Here is a tiny trained network, its code and every weight. The questions are about switching its units off for an input and a class, where a switched-off unit gives its printed mean instead of its output.

import numpy as np


def w(rows, s, z=0):
    codes = np.array(rows[::2]) - 128.0
    scale = np.full(codes.shape[1], s)
    scale[-1] = z or s
    return codes * scale


def f(y):
    return np.maximum(y, 0)


def log_softmax(a):
    a = a - a.max(-1, keepdims=True)
    return a - np.log(np.exp(a).sum(-1, keepdims=True))


def net(x, mask):
    res = np.array(x, float).reshape(1, 5) / 4 @ E
    y = f(res @ A[0][:, :-1].T + A[0][:, -1])
    res = res + np.where(mask, y, B[0][:, -1]) @ B[0][:, :-1]
    return log_softmax(res[-1] @ U[:, :-1].T + U[:, -1])


A, B = {}, {}
E = w([
[97,126,90,170,148,76,84],'x0',
[143,106,159,123,206,146,95],'x1',
[150,137,6,106,170,152,128],'x2',
[176,15,145,51,147,91,152],'x3',
[89,66,119,81,135,91,119],'x4',
],0.012)
A[0] = w([
[164,146,151,147,154,214,138,197],'N0',
[89,151,145,144,144,124,88,15],'N1',
[174,139,125,180,128,176,173,229],'N2',
[36,118,129,186,163,136,48,175],'N3',
[107,136,69,149,191,187,94,80],'N4',
[145,198,154,176,111,136,101,56],'N5',
[157,110,65,142,55,86,145,175],'N6',
[119,167,78,167,116,66,76,132],'N7',
[156,169,128,117,123,113,158,83],'N8',
[190,64,151,40,195,97,147,233],'N9',
[148,103,108,57,176,107,169,227],'N10',
[80,65,141,73,9,191,171,253],'N11',
[110,149,121,157,115,88,141,80],'N12',
[182,120,197,144,92,76,131,185],'N13',
[133,171,79,164,116,141,149,136],'N14',
],0.013,0.0035)
B[0] = w([
[146,54,119,84,75,108,104,201],'N0',
[163,143,150,158,168,71,61,152],'N1',
[160,73,125,77,72,50,162,203],'N2',
[207,194,174,125,120,65,138,201],'N3',
[86,152,160,106,38,167,155,205],'N4',
[155,114,156,28,177,57,119,202],'N5',
[133,86,78,35,144,76,153,194],'N6',
[79,184,162,117,156,100,167,198],'N7',
[76,164,166,45,149,122,108,153],'N8',
[213,79,135,22,118,85,74,253],'N9',
[138,135,140,2,125,70,87,212],'N10',
[147,82,237,141,54,150,86,231],'N11',
[135,163,87,137,165,121,169,154],'N12',
[60,91,171,129,52,135,213,200],'N13',
[86,135,94,119,97,143,166,205],'N14',
],0.0084,0.014)
U = w([
[96,190,176,155,177,80,140,76],'0',
[121,113,99,115,157,163,105,36],'1',
[37,104,59,120,127,112,185,148],'2',
[111,128,122,183,91,225,89,16],'3',
[210,52,162,66,155,56,68,209],'4',
[77,114,199,126,2,164,138,243],'5',
[107,79,131,199,192,168,111,2],'6',
[119,69,77,149,184,189,63,33],'7',
],0.0091,0.0027)

Each question gives the input, the list of numbers given to net, and the class t.
The units are the neurons (one row each of A and B). Each row of codes is followed by its name. A weight is (code - 128) times the scale printed after its matrix; where a second scale follows, it is the last column's (A, B and U).
mask holds one flag per neuron, in row order. A switched-off neuron (its flag False) gives its mean, the last column of its row in B, instead of its output. The means were averaged over made-up inputs and are rounded, as every weight is.
A unit's drop is (log p(t) with every unit on - log p(t) with that unit switched off) / (log p(t) with every unit on - log p(t) with every unit switched off).
The circuit of an input: a set's keep is (log p(t) with only the set's units on - log p(t) with every unit switched off) / (log p(t) with every unit on - log p(t) with every unit switched off). Starting from the 12 units with the biggest drops (on a tie, the unit counted first), units are removed one at a time, each time the one whose removal leaves the highest keep (on an exact tie, the one counted first), for as long as the keep stays at least 0.8.
units of the circuit, in order: the units of the circuit, biggest drop first
unit that matters most: the unit with the biggest drop
top k neurons: the k neurons with the biggest drops, biggest first
drop of u: that unit's drop, to one decimal
input [-1,-6,4,-3,8], class 2: units of the circuit, in order : (N9, N6)
input [-5,5,6,-8,-1], class 5: top neuron : (N4)
input [-8,2,0,-4,-7], class 4: top 2 neurons : (N5, N2)
input [1,-7,1,-6,7], class 2: units of the circuit, in order : (N6, N9, N12)
input [-2,-6,0,-2,7], class 5: top 3 neurons : (N9, N11, N5)
input [-2,6,-8,-2,5], class 5: top 4 neurons : (N13, N5, N10, N6)
input [4,5,4,-7,-4], class 0: units of the circuit, in order : (N9, N7)
input [5,2,8,-8,-7], class 5: top 3 neurons : (N4, N14, N0)
input [7,6,-1,-7,-3], class 0: top 2 neurons : (N9, N7)
input [-6,4,7,-5,-6], class 5: top 2 neurons : (N4, N9)
input [5,-5,0,2,-8], class 2: top 2 neurons : (N9, N11)
input [0,2,-4,0,-2], class 5: top 2 neurons : (N9, N13)
input [-1,-3,-6,3,7], class 5: top 2 neurons : (N13, N11)
input [-2,5,0,-8,-6], class 4: top 2 neurons : (N5, N0)
input [-6,6,7,-3,-7], class 5: units of the circuit, in order : (N4)
input [-2,2,7,-5,8], class 2: top 2 neurons : (N11, N9)
input [1,-4,-3,2,1], class 5: drop of N9 : 0.1
input [-1,-5,8,-1,1], class 2: drop of N5 : 0.0
input [1,-2,-4,-3,8], class 5: drop of N9 : 0.6
input [7,6,-6,-4,0], class 0: drop of N9 : 0.2
input [8,-3,5,-2,-5], class 2: unit that matters most : N14
